Each row is followed by its class.
[  4   8 -10  29   9 -22 -25  17   3  21  24  16 -31 -31  23  20  44 -18
 -22  -3  14  -7 -32  20  -6  -3   2   3  14   5 -25   1] -> git
[ 24   8  29  25  11 -14   8  20   5   6   9  -8   9 -23  -2  13  23 -11
 -19  10 -25 -10  -2 -46   6 -40 -26 -18  40 -13 -23 -16] -> bek
[  5 -17  -5  12 -29  -7   3  21 -23  -9 -25 -15   5  -8  11  -2  13 -12
 -10  17   4 -18  42  26   6  38 -57   8  12 -34 -26  -2] -> bek
[ 62 -30  -3  21 -28  18  -3  18 -48  20  61  11   1  15  31 -12  26 -19
   2  21  -8   4  30 -12  30  53 -18  -4  22 -28 -52   4] -> Regu
[-13 -15 -17  46   5   8  43   6  -7 -21 -31 -20  30  -7 -52   0   9   0
 -11  18 -10 -25  68  26 -24  65 -75   6 -22 -23 -23 -20] -> bek
[-10   1 -42   8 -35   4   3   6 -26  20   5   9  -9   0  14 -23 -14 -24
   6  10   0  -7   1   8  10  34  -8  25 -43   0  -6   6] -> Suda
[ 28  11 -22   0  -6  27 -16   6 -56 -11  25  16  -5  21  48 -49   3 -34
 -25 -21  16 -12  -4  31  46  42  34 -18 -35 -12  -7  -4] -> nabu
[-36  -6 -31  55   7  -6  45  27  17 -39 -43 -22  18 -13 -51  11   7 -36
  11  37 -19 -18   8  14 -46  20 -67  15  11   5 -26 -20] -> Suda
[ 17 -32 -38  10  30 -14 -16 -14 -12  62  46  -1   7  -3  16   6 -45  18
  32  34  11  -5  10 -34  34  -4  22  -1 -14   2  13 -21] -> Buged
[-20 -14 -23  25  39 -22   9   5 -12  10   4  17  15 -31  16  21  10  -2
  45  -5   8  19  23  35  23  21  -2 -25  57 -10 -44  17] -> nabu
[ 61 -13  -5 -10  15  -1  28  14 -29  -9   7  17  32  30  27  15  25 -16
 -29  13  19 -24  43 -14  24  45   6  -6 -28 -17 -61  39] -> Regu
[ 21 -34  -2  22 -16   6 -32   8 -22  35  33  -1 -34 -12  16 -10  25  16
   3 -16 -26   1 -25  -3  25  -8 -20  -7  30 -11  -1  -3] -> Suda
[-14 -16  -7  16 -18  -2  56  13   2  29  28   8  44 -26 -48   6  -6 -29
  24  27 -19   4  22 -30 -10  33 -31  -7  27 -25 -54  20] -> Regu
[-11  44 -11  23  66 -50  28   3  44 -25 -61   7  24 -44  11  18  37 -21
  44 -12 -20  39   9 -69  -4 -14   0 -41  82  -6 -53 -22] -> git
[ 67 -40  -6  21  24  -7   5  -1 -32  45  21  11  19  37  35  -1   6  18
   2  46   5  -7  13  -8  29  68  25   4 -11   0 -33 -14] -> nuno
[-16   9  19 -23  38  28  11  -5  16 -70 -94 -27  10  39   7   6  -9  18
  -1 -10  57  -3 -17  72   4   7  23  41 -51   0  35  32] -> tad
[-25 -12 -51  39   6   7  29  -3 -25  15  36   1   4  12 -20 -33 -24   5
 -23  19 -16  -5  -3  21 -25  45 -19 -12 -48  10  24 -23] -> Suda
[ 21 -19  -9  29  38  -2  42   2 -30  26  43  34  21   0  21  10 -14  11
  12  -9  -3   6  27   8  38  43  -4 -16  23  12 -18  34] -> tad
[ 32 -44 -16   6  -5  -7  44   0   6 -12   1   4  48   7  25   1  40 -34
  13  18  -6  -6   9 -45   8  29 -30 -22  36 -27 -67  14] -> git
[ 52 -14  17  -1  19  21 -16  -5 -46  11  58  15 -10  26  22 -17  21  13
 -34  19  13 -49   0  -8  18  34  30   1 -23 -11 -19   2] -> sebo
[  4 -19   2  43  -9  -6  17 -24  -3  61  37   9  -3 -20 -40  -9 -16  33
  22  22 -47 -11  19 -45 -21  48 -36  -4   8 -12 -12  -9] -> sebo
[ 85  -5   9  32  28   3  24   7 -35   7  30   3  62  27  10 -19   5  -1
 -22  35  -9 -16  41 -45  26  23  23 -32 -18  -7 -56 -22] -> Lozis
[-83 -21  -2   5  18 -11  75 -22  33  -3 -42   4  35 -44 -88  12 -57  -3
  65 -15 -24  42 -24  -6  -5  46  43   5  66   5   2 -12] -> Regu
[-22   9 -19  59  20   0  21 -87 -39  48  57 -16  -7 -12  13 -30 -45  60
  38  42 -24  21  41 -39  16  24  -6  -8 -33 -28  23 -13] -> tad
[  7  42  53  10 -12   9  26  17   0 -23 -72   3  26 -41  19 -32  55 -25
 -77 -85 -31  13  24  -7 -13 -38 -17 -10  22 -63 -33  14] -> sebo
[ 23  12  -1  32  -4   8  17 -24 -23  29  30   2  13  11 -12 -30 -26  29
   0  19 -26  14  33 -20  14  21   7 -17 -39 -12   9 -25] -> Buged
[ 22 -35   7  23  44   1  11 -30 -34  36  46   3  11  21   3  -3 -17  65
  17  28  -6 -24  15  -2  27  66  16 -15  -4   1  -9  -3] -> Lozis
[ -95   58   12  -20  -22  -12   29   -3   46  -52 -114  -40   -1  -34
  -24    9    7  -45  -50  -28   -4  -19    8   -1  -59   -4  -58   12
   -8  -21    3   -5] -> Regu
[ 41 -15 -20  33  12   4  21  -3 -31  -2  30  -9  10  12  20  14  25  -3
   0  29   0 -12  27 -21  30  30 -19   5 -24 -20 -39  16] -> Regu
[-10 -31 -16  46 -10   8  44  10   1 -16   7   5  21 -10 -28  17  47 -32
  23  33 -27 -18   8  10  -3  65 -42  -7  44 -24 -82   9] -> Regu
[  2  13  18  17  10   6  38  20  -1  10 -13  21  14  -9 -15   9   9 -24
 -35 -14  16   3  17  54  -9  25  -3  17 -18 -15 -22  28] -> nuno
[ 45 -31 -17  29   4 -10  31  -6 -27  26  43   1  16  25 -10   8 -38  10
  22  54 -16  -3  34 -49  14  67  -8  -1  -2  11 -15 -15] -> Regu
[-16  -1 -20  32 -28   4  -2  10 -19  62  40   4 -10 -21   4 -21  -8 -11
  33  19  -6  21   8  29  23  38 -36  -1  11 -26  -8  -3] -> nuno
[ 38  -2  30  34  -9   4  -8  20   1  43 -17  18 -12  -2  34 -13   1 -26
 -21 -13 -21   8   4  16  25  29  -8  -7  45 -24 -20 -18] -> nuno
[ 21  -3 -20  30  32 -18  13   3   2   4  -8  16  10 -12  -4  10   1 -25
 -12   1  -2 -12  19  -3   6  26  -4 -31  18   1 -33   2] -> tad
[ 39 -29  16  15   7   1   2 -16 -13  29  24   8   8  32  32 -10   6  18
 -27  14 -32 -14  -4 -28  15   2  14 -27  10  -2  -9 -19] -> nuno
[ 43 -11  13 -28   6   3 -13  26 -18 -18 -14 -20  22  32  28   2  10   0
   4  27  17 -53   9 -17  40   6 -15  -1  -2  -7 -25  11] -> Lozis
[ -5   0  32   5  -4  18  28  10  -8 -17 -33 -25  12  15 -11  -7 -17 -16
   5  21  12 -18  -2  20  22  33 -19  23   5 -13   1  -2] -> nuno
[  4 -17 -23  19  21 -14 -27  14 -17  60  60  27 -13 -29 -16 -13 -10 -23
 -11 -11   5   4 -39 -12 -20  -6  48 -19  15  11 -24  -2] -> nuno
[ -4  16  23 -24 -18  57  12   3  19 -91 -67 -19  27  52  42 -43  55 -50
 -36 -17  -1 -22 -20 -11 -17   1 -16 -10 -16 -25 -31 -11] -> bek
[ -1 -11 -11  25  15 -21 -14  30  -4  17  12  -4 -22 -37 -51  18   3  -8
 -32   0   8 -43 -24  23 -17   8 -16   5  -2   6   3  -1] -> sebo
[ -7  33  40  18  10  13 -13  -3  10  30   9   6 -17   4 -13  -8  -9  27
 -27  12 -23 -25  -7   3  -7 -18  11  -1 -14   2  21 -29] -> Buged
[ -7 -10 -26  -1   1 -14  -8 -38 -24  41  70  17 -29 -43 -99 -30 -34  11
 -25 -21 -12   7  10 -17 -61  28  32 -38 -30 -13  26 -18] -> nabu
[ 11 -59   7 -59 -32  20  30 -37  15 -38  -2  10  56  38  21  -8  41 -25
 -56 -15  14 -15  23 -39 -60  -5  15 -10 -21 -11 -47  11] -> git
[-13  -4   8  42  29  -8 -13   0 -32  10  46  -7 -22 -27  -5   6   0  47
 -12  -3  -8   9  16  33  -6 -28  -9   1  23  -4  28 -16] -> sebo
[-14  24 -28 -16  16  25  13   2  19 -39 -52   6  19  30 -17 -36 -33 -57
  32  13  25   8 -42  13  26  68  78 -15 -19  -3 -17 -19] -> Regu
[  8 -18 -28  -8 -14  15  45  -6 -31  -8  35  15  39  22  -7  -6  17 -19
  26  54   9 -11  72  -3   1  67 -25   8 -20 -11 -53  -1] -> Suda
[-16  10 -34   5  22   7   5   6 -61 -18  17   2  -5   1  24  -8   0   2
 -17  -8  54  -4  12 114  51  55  23  11 -54  -7  22  14] -> nabu
[-16   4  -5  31  34  -7  34  -2 -22   2  15  12  26 -10 -39  -4  14  10
 -20  17 -13 -27   3  22 -21  33  16 -18 -15  -1 -28  -4] -> nabu
[  4  -5 -38  31  23  -8  23  34   0  30 -44  -4  18 -11 -19   5  19 -16
  -1  16  -4 -55   1  -6  14  56 -47  24 -43  -6 -36  12] -> Suda
[ 31  11  -5  43   9  -9  29  35 -20   6  -8  -1  35  -4 -16  -7  -4 -11
 -35  12 -20 -36  46 -14   4  18 -43  -6 -18  -4 -21 -12] -> sebo
[ 43 -21 -10  45  -9 -10   7  12 -31  13  21  -8 -12  -5 -24  -7   4 -12
   6  26 -23  -9  24 -23  -4  42 -42  -3  17 -15 -27 -11] -> nuno
[ -8   7 -10  65 -16  -7  -4  28 -10  19   4 -11  -5 -24 -38  -7 -14 -32
 -18  22 -29 -14  10  -2 -22  40 -33 -11  24   7 -29 -45] -> Regu
[ -1 -27 -87  34  51 -21 -17 -10  21  63   3   2  33 -23 -18 -31 -26 -22
  56  13   9 -14 -61 -59  35  18  51 -49 -26 -10 -42  -5] -> git
[ 44  23  22  19  -6  -3 -28  28  -8  -3 -13  11  -7  -4  11  -9  31 -29
 -10 -21  -8   5   5  -9  -7  15 -12 -32  29   3 -50   0] -> nabu
[ -2   2 -21  26  12 -20   8 -17 -20  53  47  -9 -13 -13  -7  10 -74  16
  27  32   2  15  31 -18  41  34  -5  -4  -5   3  35 -20] -> Regu
[-103   -4  -10   -9  -11    5   67   -9   66  -14  -42   28   17  -71
  -99   25  -17  -11   69  -57    7   62  -15   89   -2  -20   16   24
   30  -31   22   48] -> git
[ 25  13  27  27  -9  10 -41  -7  10  30   6  12 -35   0 -15  -3 -11  -2
  -3   5  -5 -36  -7 -11  13  16  16   7  -9  12  -7 -25] -> git
[-14  10  24  15 -43  22  36  -3  11 -19  -9 -11  -1   8 -25  -4   6 -28
  -9  14   1  19  -4  40 -21  27 -35  17 -12 -10   1   3] -> nuno
[-85  18  17  -8  36  34  -2 -32   3 -10   8  35 -28  -4  50 -21  -2  41
  13 -54   6  51 -31 113  26 -24  68 -16  37 -31  42  16] -> Buged
[ 22 -17  -3  12   9  24 -22   5   4  33  26   8  14  23  31 -10   4  -6
  11  30   1 -22  -7 -10  19  -4   2  -8   2   2 -18  -7] -> tad
[-44 -28 -18  -1  57 -32 -32 -60  10  29 -65 -45 -14  -2  21   5 -65  92
  54  -3   2  20  42 -10  24   2 -11 -19  14  -8  56 -31] -> Suda
[ 22 -10 -21  31  19 -27  11  11  -4  36  13   3  32 -15  -8   0  -8   7
  30  29 -27 -15  15 -61  32  -5  -1 -16  21   4 -25 -28] -> git
[ 29  28  -9  22  13  19  -2 -10 -54  12  44  26  -9  19  20 -31 -28  -8
  -1   9  18  17  42  19  28  35  52  14 -45   1  -2 -13] -> nuno
[ -2 -11  12  52 -17 -14  16   0  -2  20 -22 -22 -11 -27 -21  11 -15  25
  12  -3 -49  -8  22 -29  11  17 -71  14  23  -2  13 -21] -> bek
[ 26  11  44  12  -1   2  18 -18   9  34 -14 -12  13  10  -2 -23 -18  11
 -12   6 -40  12  16 -69  -5   5 -12 -12  14 -11  10 -41] -> nuno
[ -8  21  72   8   5  17  12 -52  15  27  11   0   0  -7 -24  -8 -16  34
   5  14 -28   8  36 -31  -4   6  12 -16  30 -22   0 -41] -> Buged
[  9  13  12  20  14   8  53 -16   1   3   6   9  34  31 -13  -8 -27   1
  27  51 -24   2  28 -56 -11  61   3  -9   1   2 -36  -9] -> Regu
[ 46 -20  13  33  24  -8  33   5 -11  13  17  15  33  14 -13   9  -2  11
   0  41 -36 -34  38 -62   0  20 -11  -9  15   2 -43 -17] -> bek
